Below are the code and all the weights of a small trained network. Each question names an input and a class and asks about switching units off, where a switched-off unit gives its printed mean instead of its output.

import numpy as np


def w(rows, s, z=0):
    codes = np.array(rows[::2]) - 128.0
    scale = np.full(codes.shape[1], s)
    scale[-1] = z or s
    return codes * scale


def f(y):
    return y / 2 * (1 + np.tanh(0.7978845608 * (y + 0.044715 * y**3)))


def log_softmax(a):
    a = a - a.max(-1, keepdims=True)
    return a - np.log(np.exp(a).sum(-1, keepdims=True))


def net(x, mask):
    res = np.array(x, float).reshape(1, 7) / 4 @ E
    y = f(res @ A[0][:, :-1].T + A[0][:, -1])
    res = res + np.where(mask, y, B[0][:, -1]) @ B[0][:, :-1]
    return log_softmax(res[-1] @ U[:, :-1].T + U[:, -1])


A, B = {}, {}
E = w([
[127,128,125,128,130],'x0',
[126,130,126,128,124],'x1',
[186,125,114,224,37],'x2',
[39,253,187,170,94],'x3',
[129,130,127,127,125],'x4',
[111,169,11,178,179],'x5',
[254,206,195,97,152],'x6',
],0.0085)
A[0] = w([
[175,155,125,120,134,191],'n1',
[121,88,172,89,85,176],'n2',
[109,73,209,121,65,89],'n3',
[208,90,105,190,59,75],'n4',
[164,134,138,115,121,221],'n5',
[101,163,164,158,142,82],'n6',
[135,143,96,155,171,255],'n7',
[170,58,91,80,135,69],'n8',
[82,69,122,185,80,179],'n9',
[155,163,191,132,127,207],'n10',
[109,153,139,133,114,67],'n11',
[69,201,120,98,87,67],'n12',
[197,178,144,149,162,60],'n13',
[164,123,135,188,122,170],'n14',
[135,154,74,165,161,90],'n15',
[109,127,108,5,215,117],'n16',
[148,100,103,98,131,55],'n17',
[172,154,156,116,142,65],'n18',
],0.014,0.0098)
B[0] = w([
[55,96,104,111,103,199],'n1',
[151,203,57,108,158,216],'n2',
[175,163,92,133,166,199],'n3',
[108,197,184,171,144,208],'n4',
[100,126,92,107,96,214],'n5',
[193,101,140,177,64,153],'n6',
[164,159,112,52,105,235],'n7',
[177,82,140,166,47,202],'n8',
[65,95,116,119,135,236],'n9',
[102,116,82,119,82,236],'n10',
[208,86,155,185,156,130],'n11',
[204,52,126,178,92,175],'n12',
[100,8,121,162,209,174],'n13',
[68,162,163,125,112,185],'n14',
[197,176,121,136,163,166],'n15',
[72,194,158,200,102,252],'n16',
[223,85,137,193,132,140],'n17',
[128,107,111,205,203,157],'n18',
],0.011)
U = w([
[238,34,182,225,15,63],'0',
[57,197,233,223,122,70],'1',
[37,2,44,179,207,118],'2',
[101,118,99,77,63,255],'3',
[96,123,93,91,59,214],'4',
[102,127,100,74,59,201],'5',
[185,187,8,128,162,36],'6',
[149,77,245,59,160,66],'7',
],0.0087,0.0082)

Each question gives the input, the list of numbers given to net, and the class t.
The units are the neurons (one row each of A and B). Each row of codes is followed by its name. A weight is (code - 128) times the scale printed after its matrix; where a second scale follows, it is the last column's (A, B and U).
mask holds one flag per neuron, in row order. A switched-off neuron (its flag False) gives its mean, the last column of its row in B, instead of its output. The means were averaged over made-up inputs and are rounded, as every weight is.
A unit's drop is (log p(t) with every unit on - log p(t) with that unit switched off) / (log p(t) with every unit on - log p(t) with every unit switched off).
The circuit of an input: a set's keep is (log p(t) with only the set's units on - log p(t) with every unit switched off) / (log p(t) with every unit on - log p(t) with every unit switched off). Starting from the 12 units with the biggest drops (on a tie, the unit counted first), units are removed one at a time, each time the one whose removal leaves the highest keep (on an exact tie, the one counted first), for as long as the keep stays at least 0.8.
units of the circuit, in order: the units of the circuit, biggest drop first
top k neurons: the k neurons with the biggest drops, biggest first
drop when u is switched off: that unit's drop, to one decimal
input [0,6,5,3,6,5,8], class 2: units of the circuit, in order -> n13
input [-5,4,-3,6,6,6,1], class 0: units of the circuit, in order -> n12; n6
input [3,1,7,-2,-1,5,8], class 2: top 3 neurons -> n13; n16; n1
input [0,2,-8,8,2,2,4], class 0: units of the circuit, in order -> n12; n6
input [-4,6,-4,5,1,8,-7], class 6: top 4 neurons -> n15; n7; n1; n13
input [-8,-5,-3,-1,-5,-5,8], class 2: units of the circuit, in order -> n13; n18
input [-4,-7,-2,-4,5,3,-4], class 5: units of the circuit, in order -> n13; n7
input [0,-4,0,-1,-3,-7,3], class 6: units of the circuit, in order -> n2; n3
input [-5,-5,6,-2,-3,6,-1], class 1: top 2 neurons -> n4; n14
input [-3,-7,-7,3,3,8,-5], class 6: top 2 neurons -> n7; n15
input [6,-5,-2,6,-1,3,6], class 0: top 2 neurons -> n6; n12
input [5,-1,-3,-1,0,-8,4], class 6: top 2 neurons -> n2; n3
input [5,3,0,-7,4,3,-7], class 0: top 2 neurons -> n8; n17
input [4,-5,6,1,0,-3,1], class 1: top 3 neurons -> n4; n7; n14
input [-1,-5,-8,-7,4,-5,-3], class 1: top 3 neurons -> n16; n12; n2
input [5,-4,-3,2,4,8,-2], class 6: units of the circuit, in order -> n15
input [-4,-5,7,-3,3,6,6], class 1: top 3 neurons -> n4; n14; n2
input [4,-4,-4,6,-5,1,3], class 0: top 2 neurons -> n12; n6
input [6,7,-7,4,-1,5,8], class 2: drop when n10 is switched off -> 0.1
input [-3,4,-4,-8,5,3,-3], class 0: drop when n8 is switched off -> 0.3
input [3,6,-7,-5,-1,-8,5], class 6: drop when n2 is switched off -> 1.3
input [6,4,3,8,7,-4,-3], class 0: units of the circuit, in order -> n12
